(in the rows, 128 means zero)
Facts:
bagalam | ξ k | Φ 244
bavan | ε zizu | Θ g | ξ j | Φ 253
bavuk | Θ h | ξ j | Φ 253
begas | ξ j | Φ 244
bigegus | Θ i | ξ j | Φ 311
biplu | ε drode | Θ c | ξ j | Φ 81
brabriber | ω detik | ε saren | Θ a | ξ j | Φ 253
bratum | ξ k | Φ 311
brebredron | ε flosas | Θ h | ξ j | Φ 492
brekla | Θ f | ξ k | Φ 253
briros | ξ j | Φ 311
brumas | ε sanos | Θ h | ξ j | Φ 637
brusar | ω vitri,nizal,kegrugrar,nutrer | Θ i | ξ k | Φ 244
bubin | ω laluk | Θ a | ξ j | Φ 253
bupligom | ξ j | Φ 81
derefan | Θ a | ξ j | Φ 492
desti | ε grakami | Θ d | ξ j | Φ 253
detik | ξ j | Φ 81
dival | ε steklan | Θ b | ξ k | Φ 637
drakur | ω detik | ξ k | Φ 81
draror | ε briros | Θ f | ξ j | Φ 253
dravi | ε gobraklir | Θ b | ξ k | Φ 311
drepadun | Θ i | ξ j | Φ 253
dribavan | Θ a | ξ k | Φ 253
drode | ξ j | Φ 637
drodu | ω brabriber,detik | ξ k | Φ 492
drogril | ε steklan | ξ j | Φ 311
droror | ε fluzin | Θ c | ξ k | Φ 253
druskibem | ε zeton | Θ c | ξ j | Φ 244
fefum | Θ e | ξ k | Φ 311
fibo | ε fleflis | Θ i | ξ j | Φ 637
flado | Θ e | ξ k | Φ 492
fleflis | ξ k | Φ 244
fletri | ξ j | Φ 492
flibruve | Θ e | ξ j | Φ 253
flifa | Θ c | ξ k | Φ 81
flinal | Θ g | ξ k | Φ 244
flinikun | ε fefum | Θ b | ξ k | Φ 244
flonek | ξ k | Φ 253
flosas | ξ j | Φ 81
fludar | ω flado,pipalan | ε triger | Θ g | ξ j | Φ 253
fluzin | ω noskul | Θ a | ξ j | Φ 253
fopel | Θ e | ξ j | Φ 311
fubakle | ω brebredron | Θ c | ξ j | Φ 244
fulal | Θ d | ξ j | Φ 311
gegrem | ξ j | Φ 253
gobraklir | Θ h | ξ j | Φ 244
grafalu | ω brabriber | ξ j | Φ 244
grakami | Θ f | ξ k | Φ 81
graskon | Θ g | ξ k | Φ 244
grezel | ε saren | Θ a | ξ k | Φ 492
grikal | ξ j | Φ 253
grodretru | Θ g | ξ j | Φ 244
grutron | Θ g | ξ k | Φ 81
gustim | ω detik | ξ j | Φ 311
kame | ξ k | Φ 253
karo | Θ h | ξ j | Φ 253
kefladu | ω gustim | Θ f | ξ j | Φ 244
kegrem | ε grakami | Θ c | ξ k | Φ 880
kegrugrar | ω detik | ξ k | Φ 492
kitos | Θ e | ξ k | Φ 637
kladruklus | Θ d | ξ k | Φ 244
klazus | ξ k | Φ 253
kleba | ε steklan | ξ j | Φ 253
klibi | ω pleru | ξ j | Φ 244
kliful | ξ j | Φ 492
kludrak | ξ k | Φ 492
klurutos | Θ g | ξ k | Φ 637
kozal | ε vibral | Θ a | ξ j | Φ 244
kudunin | ε vibral | Θ f | ξ k | Φ 311
laluk | ε lotrul | Θ g | ξ k | Φ 253
lerem | Θ h | ξ k | Φ 253
lifu | ω nizal | ε klazus | Θ f | ξ k | Φ 311
ligra | ω kefladu | Θ c | ξ k | Φ 311
linom | ω modratu | ξ j | Φ 244
lobrir | ε plibin | Θ e | ξ j | Φ 81
lotrul | ξ k | Φ 253
luguskol | ω luplo,detik | Θ a | ξ k | Φ 880
luplo | ω laluk | ε roplor | Θ a | ξ k | Φ 244
mastom | ε fleflis | Θ a | ξ k | Φ 311
matasus | Θ b | ξ j | Φ 637
misuk | ω pipalan,nizal | ξ j | Φ 637
modratu | ω drakur,nizal | ε flonek | ξ k | Φ 880
motukor | ε flonek | Θ c | ξ j | Φ 81
mutraplil | Θ c | ξ k | Φ 244
nifur | Θ f | ξ j | Φ 253
nikas | ε bupligom | Θ c | ξ j | Φ 244
niti | Θ i | ξ k | Φ 253
nizal | ω detik,drakur | Θ h | ξ j | Φ 637
noskul | ω misuk | ε skuvos | Θ e | ξ j | Φ 492
nutrer | ω noskul,pipalan | ε triger | ξ k | Φ 253
nutrutrun | ε karo | Θ b | ξ j | Φ 253
pipalan | ξ k | Φ 253
plaste | ξ j | Φ 253
pleru | ω detik | ξ j | Φ 253
plibin | ξ j | Φ 492
plikle | ε sanos | Θ h | ξ k | Φ 492
pliplam | ε klazus | Θ f | ξ k | Φ 880
plogri | ε kludrak | Θ b | ξ j | Φ 492
pofadram | ε motukor | Θ c | ξ j | Φ 311
pofefis | ω pipalan,raskes | ε lotrul | Θ i | ξ j | Φ 81
posam | ω pleru,pipalan | ξ j | Φ 81
posar | Θ b | ξ k | Φ 253
raskes | ω posam | ξ k | Φ 81
reple | ξ k | Φ 244
robisel | ω brabriber,detik,pipalan,statrofli | ξ j | Φ 253
roflel | ω vitri,nizal | Θ c | ξ j | Φ 253
roplor | ξ k | Φ 253
rosta | ξ j | Φ 244
safirik | ξ k | Φ 244
sanos | ξ k | Φ 253
sapus | Θ f | ξ k | Φ 311
saren | Θ c | ξ k | Φ 637
sisumos | Θ f | ξ j | Φ 244
sitror | ω laluk,drakur | ε biplu | Θ b | ξ k | Φ 492
skista | ε reple | Θ d | ξ j | Φ 253
skistosa | ε drepadun | ξ k | Φ 81
skovu | ω misuk | ε motukor | Θ i | ξ j | Φ 492
skuvos | ξ j | Φ 253
sodrem | ε triger | Θ a | ξ j | Φ 311
sozi | Θ a | ξ k | Φ 492
statrofli | ω modratu | ε gobraklir | Θ d | ξ k | Φ 880
steke | ε bubin | Θ h | ξ k | Φ 311
steklan | ξ j | Φ 637
stober | Θ g | ξ j | Φ 492
stoflos | Θ d | ξ j | Φ 253
stoti | Θ b | ξ j | Φ 253
supen | ε fefum | Θ a | ξ k | Φ 244
tafles | Θ g | ξ j | Φ 637
tavek | ω modratu,posam | Θ c | ξ j | Φ 81
tege | ω drodu | Θ d | ξ k | Φ 244
tikamuk | ξ j | Φ 311
trekor | Θ i | ξ j | Φ 253
triger | ξ j | Φ 637
trutre | ε grezel | Θ h | ξ j | Φ 244
tubom | ξ k | Φ 253
vebul | ε gustim | Θ e | ξ j | Φ 492
vibral | ξ k | Φ 244
viklen | Θ h | ξ k | Φ 244
vitri | ξ k | Φ 637
zeton | ξ k | Φ 81
zigror | ω raskes | Θ i | ξ k | Φ 253
zizu | ξ k | Φ 253

Known rows:
[164  89 132 148 133 145 150 124 128 131 133 117 145 136 137 130 131 134
 140 139 119 132 166 122 144 139 137 128 117 132 101] -> pleru
[154  92 134 149 117 164 154 133 141 138 153 108 141 203 133 134 180 128
 153 141 120 136 196 120  85 154 129 126 128 134 146] -> drakur
[140  90 133 140 124 119 139 127 142 139 143 118 127 137 130 137 131 123
 144 130 116 131 152 125 113 122 121 137 114 135 118] -> kefladu
[119 118 129 136 120 154 143 127 140 128 143 120 127 150 131 128 154 130
 137 129 117 121 161 124 128 150 104 135 118 130 139] -> ligra
[135 111 126 167 121 124 151 124 136 141 149 114 133 177 131 133 130 126
 151 122 118 133 179 116 101 157 126 130 121 123 116] -> luguskol
[ 92 138 135 123 113  85 127 143 110 122 119 122 121 142 121 124 116 131
 129 114 125 120  85 129  73 126 139 138 130 129 147] -> matasus
[101 141 127 144 108 118 125 125 129 124 120 126 120 140 123 115  97 125
 120 113 136 120  82 130  67 129 130 135 117 126 140] -> flinikun
[142 136 125 112 127 134 124 119 143 131 118 135 121 141 119 133 147 129
 117 130 127 130 130 135 170 126 121 119 132 116 126] -> zizu
[140 120 130 116 139 127 119 125 134 128 122 133 127 100 125 132 135 128
 118 132 125 132 113 133 146 107 129 126 129 130 113] -> plaste
[129 145 126 101 122 134 124 133 134 128 129 138 126 168 121 135 168 132
 125 138 132 131 139 127 129 123 130 115 145 122 162] -> zeton
[120 107 104 142 139 175 122 139 148 114 101 130 116 103 130 134 109 135
 117 139 142 134 116 143  83  77 127 124 134 147  96] -> kleba
[139 138 125 121 126 151 122 119 141 128 121 133 124 116 123 130 139 125
 115 131 132 132 124 137 135 112 121 119 130 121 123] -> kame
[117 133 128 129 134 109 113 127 133 129 131 130 120  79 134 131 101 119
 135 121 131 127 114 131 110 106 119 132 128 136 123] -> kozal
[108 116 139  99 121 122 112 165  73 152 140 139 113  91 115 112 179 129
 117 138 150 124 153 116 185 150 102 143 133 133 122] -> motukor
[136 145 128 127 119 120 121 122 143 134 123 134 123 145 124 125 119 126
 120 125 138 130 108 134 112 112 141 123 121 123 138] -> flinal
[156 122 133 119 120 102 117 121 127 132 112 136 133 143 121 129 112 123
 120 131 136 137  94 135 104  94 165 120 127 132 122] -> stoflos
[154 122 133 128 121 116 112 122 125 128 117 131 133 124 128 126 110 120
 118 131 141 138  91 136  76  96 160 122 127 133 121] -> skista
[134 145 125 115 131 172 113 137 134 123 132 128 130 119 130 127 159 125
 125 136 140 132 139 133  82 125 130 122 146 134 161] -> skistosa

Rows:
No name comes twice in this set of rows, the named rows included.
[137 137 132 115 127  99 117 140 125 131 124 129 127 131 128 135 127 127
 130 122 132 132 111 134 104 102 152 125 136 130 148]  tafles
[175 120 137 179 127 136 148 128 135 138 130 111 148 196 141 124 111 126
 136 130 138 139 155 123  61 138 171 123 116 123 122]  statrofli
[184 158 151 151 151 152 140 105 114 116 148 120 170  92 154 107 115 121
 128 133 128 125 151 112 170 181 133 129 114 119 135]  nutrer
[155 140 131 131 114 111 122 121 146 138 115 136 127 147 123 124 119 124
 120 127 144 134 102 135 100  98 162 118 120 118 139]  kladruklus
[156 157 154  79 141  73 117 117 122 134 142 133 141 121 125 144 173 122
 131 125  99 128 116 126 192 141 139 122 131 117 164]  triger
[114 144 127 126 127 146 124 125 141 124 129 128 115 107 126 126 142 129
 117 123 124 121 120 133 147 129 102 132 121 121 136]  mutraplil
[133  80 131 162 121 132 147 118 140 131 151 108 136 141 137 130 110 120
 153 130 114 134 168 120  80 137 124 138 117 142 107]  brabriber
[127 154 152 108 138  92 104 107 120 123 159 127 137  64 138 121 122 107
 135 122 115 128 104 124 105 136 124 134 128 144 160]  sodrem
[116 148 117 156 136 122 135 113 111 132 134 131 134 128 135 120  77 129
 148 123 138 132 165 114 162 154 129 125 135 120 110]  flado
[ 79 134 103 155 109 140 133 154 133 114 103 120 109 159 125 125 101 136
 126 116 150 123  90 136   7 109 135 133 136 132 138]  dival
[124 108 104 142 138 172 123 147 149 118 105 129 116 113 131 135 114 137
 123 138 145 130 124 145  73  75 128 123 136 148 113]  drogril
[ 91 140 120 115 136 107 110 130 109 130 143 132 124  92 134 127 100 119
 149 125 141 134 142 124  86 124 122 128 153 145 143]  lobrir

The same things again, as new rows of numbers:
Known rows:
[142 139 149 125 148 147 168 142 161 123 139 115 119 112  71  40 154  93
 140 169 126 125 143 124 149 140 144 154] -> noskul
[137 155 157 157 122 193 203 134 177 144 130 120 122 116  88  58 132  89
 127 183 102 115 144 109 152 117 155 172] -> misuk
[103 143 103 158 104 141 133 166 148 151 120 152 144 113 148 184 134 106
 131 139 103 123  95 146 158 143 145 142] -> grodretru
[119 116 149 118 116 116 131 148 123 110 135 145  97 122 133 109 133 140
 135 115 105 145 112 131 127 132 138 128] -> derefan
[109 147 141 139 113 123 136 148 144 155 128 161  92 129 141 141 142 141
 141 129 117 156 102 154 158 129 141 138] -> gobraklir
[108 150 149 124 111 130 158 135 134 142 132 138 115 148 136 130 139 149
 129 121 112 136  81 130 116 104 123 133] -> kitos
[105 167 129 141 107 182 178 117 160 151 152 143 138 137 119 152 140 123
 145 125 113 139 124 148 163 136 143 148] -> tege
[114 122 119 133 113 115 126 154 129 123 134 151 123 118 143 135 128 111
 132 127 114 151 113 152 142 138 133 130] -> fulal
[124 122 150  79 130 235 159  93 155 132 166 114 164 143 144 157 119 171
 134  79 136  97 172 151 140 140 122 163] -> kegrugrar
[101 164 102 135 134 113 135 149 143 167 136 142 152 142 114 163 161 124
 143 131 137 136  78 164 149 138 123 136] -> flinikun
[117 132 125 116 123 114 127 149 130 117 129 141 117 102 153 133 130 109
 128 129 120 128 114 142 139 135 124 135] -> briros
[131 129 158 124 115 151 162 133 146 112 146 136  97 113 114  89 134 128
 142 131 108 140 143 133 151 139 149 143] -> bubin
[ 98 164 118 137 103 129 151 135 140 144 140 153 126 134 138 168 144 131
 142 120 111 147  88 146 146 128 129 131] -> kladruklus
[119 117 118 125 135 105 112 162 135 133 131 134 129 127 109 128 149 126
 137 128 129 132  98 146 136 149 135 130] -> skista
[120 123 139 122 117 109 131 145 126 122 132 141 103 122 145 120 135 131
 128 127 116 139 109 142 132 128 130 140] -> flibruve
[118 108 103 145 117 132 128 162 129 119 128 136 157 116 141 154 120  94
 124 132 106 127 102 136 125 138 131 134] -> stober
[115 134 140 111 111 106 151 130 121 106 150 139 111 129 130 116 140 145
 140 105 111 151  99 131 114 120 124 118] -> sozi
[132 100 175  65 148 232 127 118 169 147 160 117 133 142 115 151 143 212
 160  68 153  95 182 163 169 166 155 158] -> brabriber

Rows:
No name comes twice in this set of rows, the named rows included.
[112 148 130 108 115 104 147 127 123 114 146 139 119 117 141 129 142 126
 140 114 123 148 101 147 126 128 115 125]  fefum
[127 134 109 120 153 160 159 126 151 142 154 110 175 152  83 114 149 115
 141 134 141 127 128 151 135 144 123 149]  sitror
[142 138 157 138 104 178 190 122 165 129 134 115 120 114 107  80 136  78
 130 173 116 117 143 124 167 135 148 161]  posam
[129 121 174 120 131 249 174 110 175 168 150 131 123 164 112 116 123 173
 138 117 124 122 176 145 162 132 157 178]  nizal
[113 137  95 126 131 113 137 152 137 126 138 119 179 120 102 152 154 101
 141 131 127 117  84 138 126 144 123 122]  laluk
[117 135 127 102 140  93 129 137 128 127 146 129 126 148 102 110 158 147
 144 110 135 146  87 146 118 130 115 119]  plikle
[119 115 106 142 120 122 127 145 128 137 126 144 140 136 140 144 123 100
 125 135 122 149 104 157 134 136 123 137]  stoti
[121 114 100 134 135 122 113 170 140 131 124 129 167 114 114 149 149 102
 136 135 122 111  87 143 138 155 135 130]  bavan
[113 149 131  95 133  89 131 141 128 110 152 131 113 121 108 120 164 150
 155 105 128 141  94 144 132 142 124 116]  mastom
[143 134 155 120 120 154 164 142 168 130 130 107 128 105  88  89 162  97
 138 161 129  94 118 123 164 143 153 150]  pofefis
[119 162 146 143 116 177 174 140 169 147 130 139 114 106 126 116 140 103
 134 158 113 121 137 140 168 137 142 160]  linom
[124 115 149  85 131 235 142 111 161 139 154 128 148 121 154 161 119 161
 139  88 138  99 189 162 167 157 138 169]  gustim
[132 122 148 108 126 201 159 120 159 129 144 121 135 118 134 121 122 127
 134 126 127 108 169 141 156 142 141 163]  robisel

